Here is a tiny trained network, its code and every weight. The questions are about switching its units off for an input and a class, where a switched-off unit gives its printed mean instead of its output.

import numpy as np


def w(rows, s, z=0):
    codes = np.array(rows[::2]) - 128.0
    scale = np.full(codes.shape[1], s)
    scale[-1] = z or s
    return codes * scale


def norm(h):
    return h / np.sqrt((h * h).mean(-1, keepdims=True) + 1e-5)


def f(y):
    return np.maximum(y, 0)


def log_softmax(a):
    a = a - a.max(-1, keepdims=True)
    return a - np.log(np.exp(a).sum(-1, keepdims=True))


def net(x, mask):
    res = np.array(x, float).reshape(1, 4) / 4 @ E
    u = 0
    for l in range(4):
        y = f(norm(res) @ A[l][:, :-1].T + A[l][:, -1])
        res = res + np.where(mask[u : u + 7], y, B[l][:, -1]) @ B[l][:, :-1]
        u += 7
    return log_softmax(norm(res)[-1] @ U[:, :-1].T + U[:, -1])


A, B = {}, {}
E = w([
[132,143,53,124,9,147,148,229,89,47],'x0',
[165,165,145,156,101,66,72,21,183,69],'x1',
[73,129,188,117,121,254,107,139,20,142],'x2',
[76,120,99,93,161,217,160,110,138,108],'x3',
],0.0078)
A[0] = w([
[45,93,41,17,86,139,165,32,95,66,99],'L0N0',
[81,102,72,213,194,142,150,74,246,165,2],'L0N1',
[83,96,147,86,162,47,51,98,111,183,20],'L0N2',
[52,140,193,157,101,93,33,170,75,208,49],'L0N3',
[73,137,201,95,135,203,186,137,1,185,137],'L0N4',
[244,221,169,165,60,6,110,112,236,86,103],'L0N5',
[171,112,190,211,44,175,13,190,54,54,95],'L0N6',
],0.005,0.0018)
B[0] = w([
[59,167,135,38,196,127,23,20,100,103,177],'L0N0',
[161,186,217,108,79,70,152,96,162,162,170],'L0N1',
[189,162,123,95,253,113,200,204,181,93,163],'L0N2',
[97,173,78,17,60,184,140,135,71,99,166],'L0N3',
[123,78,170,113,147,170,55,247,142,79,226],'L0N4',
[162,126,232,231,171,164,163,144,166,102,254],'L0N5',
[158,223,166,117,60,55,175,120,105,152,206],'L0N6',
],0.0072)
A[1] = w([
[110,174,144,109,85,161,169,105,114,112,44],'L1N0',
[205,48,66,220,149,155,98,98,124,89,15],'L1N1',
[134,149,90,42,150,181,189,164,156,187,137],'L1N2',
[122,71,115,48,83,183,136,150,134,198,181],'L1N3',
[156,139,130,93,30,80,156,69,35,167,7],'L1N4',
[86,144,100,95,69,120,61,137,58,122,151],'L1N5',
[156,154,76,92,100,104,156,166,180,254,146],'L1N6',
],0.0077,0.0016)
B[1] = w([
[193,105,53,153,149,100,96,104,144,124,184],'L1N0',
[157,153,46,14,129,119,80,72,123,132,159],'L1N1',
[128,64,148,77,144,115,104,104,169,195,219],'L1N2',
[117,103,116,154,86,166,83,149,221,156,224],'L1N3',
[156,187,121,125,187,254,84,42,227,158,179],'L1N4',
[163,141,16,160,94,53,80,142,95,137,253],'L1N5',
[34,232,74,146,110,170,106,22,64,116,182],'L1N6',
],0.0068,0.0047)
A[2] = w([
[175,133,102,159,109,167,72,135,37,115,61],'L2N0',
[146,87,104,131,206,44,111,34,225,108,129],'L2N1',
[66,114,166,35,197,148,136,99,94,208,174],'L2N2',
[71,36,66,115,110,194,151,135,140,162,121],'L2N3',
[67,158,11,145,129,125,137,160,94,182,5],'L2N4',
[150,152,94,119,146,151,147,250,3,125,181],'L2N5',
[171,210,79,47,86,164,162,227,190,57,153],'L2N6',
],0.0073,0.0024)
B[2] = w([
[146,153,119,92,121,171,254,47,133,179,185],'L2N0',
[161,213,31,122,12,245,193,165,86,211,254],'L2N1',
[112,155,117,87,180,143,89,109,138,13,213],'L2N2',
[220,91,199,245,171,72,110,141,121,188,187],'L2N3',
[66,83,138,96,107,126,189,166,190,177,172],'L2N4',
[112,176,145,117,104,98,154,51,164,134,220],'L2N5',
[144,85,117,120,138,120,100,42,95,92,240],'L2N6',
],0.0077,0.0071)
A[3] = w([
[134,53,130,114,41,49,175,203,174,161,30],'L3N0',
[168,139,101,216,89,97,169,101,163,131,93],'L3N1',
[164,137,151,186,160,76,61,152,51,29,239],'L3N2',
[113,155,24,53,128,161,124,91,122,72,23],'L3N3',
[221,91,59,163,86,107,81,142,61,169,3],'L3N4',
[104,161,180,120,30,130,96,157,3,139,134],'L3N5',
[132,171,183,71,174,92,185,123,76,165,81],'L3N6',
],0.008,0.0016)
B[3] = w([
[48,58,91,134,154,92,184,125,43,128,171],'L3N0',
[157,254,207,168,153,113,138,145,209,117,254],'L3N1',
[100,73,140,82,190,58,86,243,115,114,179],'L3N2',
[91,82,49,15,82,153,85,81,135,101,244],'L3N3',
[69,95,137,146,154,119,161,178,53,102,176],'L3N4',
[114,173,47,114,142,133,186,75,147,141,192],'L3N5',
[125,62,60,10,75,189,146,67,53,167,162],'L3N6',
],0.008,0.0068)
U = w([
[242,239,164,208,100,120,206,105,187,168,143],'0',
[64,6,84,147,121,80,189,139,60,178,36],'1',
[146,105,164,170,156,47,148,164,121,24,4],'2',
[115,53,222,112,225,152,46,171,147,155,147],'3',
[125,146,56,40,86,184,136,49,112,135,254],'4',
],0.011,0.0035)

Each question gives the input, the list of numbers given to net, and the class t.
The units are the neurons (one row each of A and B). Each row of codes is followed by its name. A weight is (code - 128) times the scale printed after its matrix; where a second scale follows, it is the last column's (A, B and U).
mask holds one flag per neuron, layer by layer. A switched-off neuron (its flag False) gives its mean, the last column of its row in B, instead of its output. The means were averaged over made-up inputs and are rounded, as every weight is.
A unit's drop is (log p(t) with every unit on - log p(t) with that unit switched off) / (log p(t) with every unit on - log p(t) with every unit switched off).
The circuit of an input: a set's keep is (log p(t) with only the set's units on - log p(t) with every unit switched off) / (log p(t) with every unit on - log p(t) with every unit switched off). Starting from the 12 units with the biggest drops (on a tie, the unit counted first), units are removed one at a time, each time the one whose removal leaves the highest keep (on an exact tie, the one counted first), for as long as the keep stays at least 0.8.
units of the circuit, in order: the units of the circuit, biggest drop first
most important unit: the unit with the biggest drop
k most important neurons: the k neurons with the biggest drops, biggest first
top k neurons in layer l: the k neurons of layer l with the biggest drops, biggest first
drop when u is switched off: that unit's drop, to one decimal
input [0,3,1,1], class 0: units of the circuit, in order -> [L0N5, L3N3]
input [8,-5,-8,2], class 1: most important unit -> L3N0
input [-5,-8,-1,-7], class 3: 2 most important neurons -> [L0N6, L1N2]
input [6,0,-4,1], class 2: units of the circuit, in order -> [L2N1, L3N2]
input [-2,-8,4,-7], class 1: 2 most important neurons -> [L1N3, L0N4]
input [2,-3,-3,1], class 1: top 3 neurons in layer 0 -> [L0N6, L0N5, L0N1]
input [0,-8,-2,-3], class 1: 3 most important neurons -> [L0N5, L3N0, L0N2]
input [1,-2,-2,-8], class 2: 2 most important neurons -> [L0N5, L2N1]
input [0,-7,7,3], class 3: 3 most important neurons -> [L2N3, L2N1, L1N3]
input [3,-8,-8,3], class 1: top 2 neurons in layer 2 -> [L2N3, L2N4]
input [-2,3,-5,7], class 0: top 3 neurons in layer 2 -> [L2N6, L2N2, L2N0]
input [-4,-3,3,-8], class 4: top 2 neurons in layer 0 -> [L0N3, L0N5]
input [3,-5,-1,-7], class 4: 2 most important neurons -> [L2N3, L0N5]
input [-2,-6,-4,3], class 3: most important unit -> L2N3
input [-3,4,6,4], class 3: top 2 neurons in layer 2 -> [L2N1, L2N5]
input [2,8,-3,6], class 0: 2 most important neurons -> [L0N5, L0N1]
input [-3,-6,-6,-3], class 4: top 3 neurons in layer 1 -> [L1N6, L1N5, L1N3]
input [3,-6,-4,5], class 1: top 2 neurons in layer 1 -> [L1N3, L1N4]
input [2,-4,0,8], class 3: drop when L2N3 is switched off -> 0.3
input [5,-7,0,3], class 1: most important neuron -> [L2N3]
input [0,-1,2,5], class 3: drop when L2N3 is switched off -> 0.1
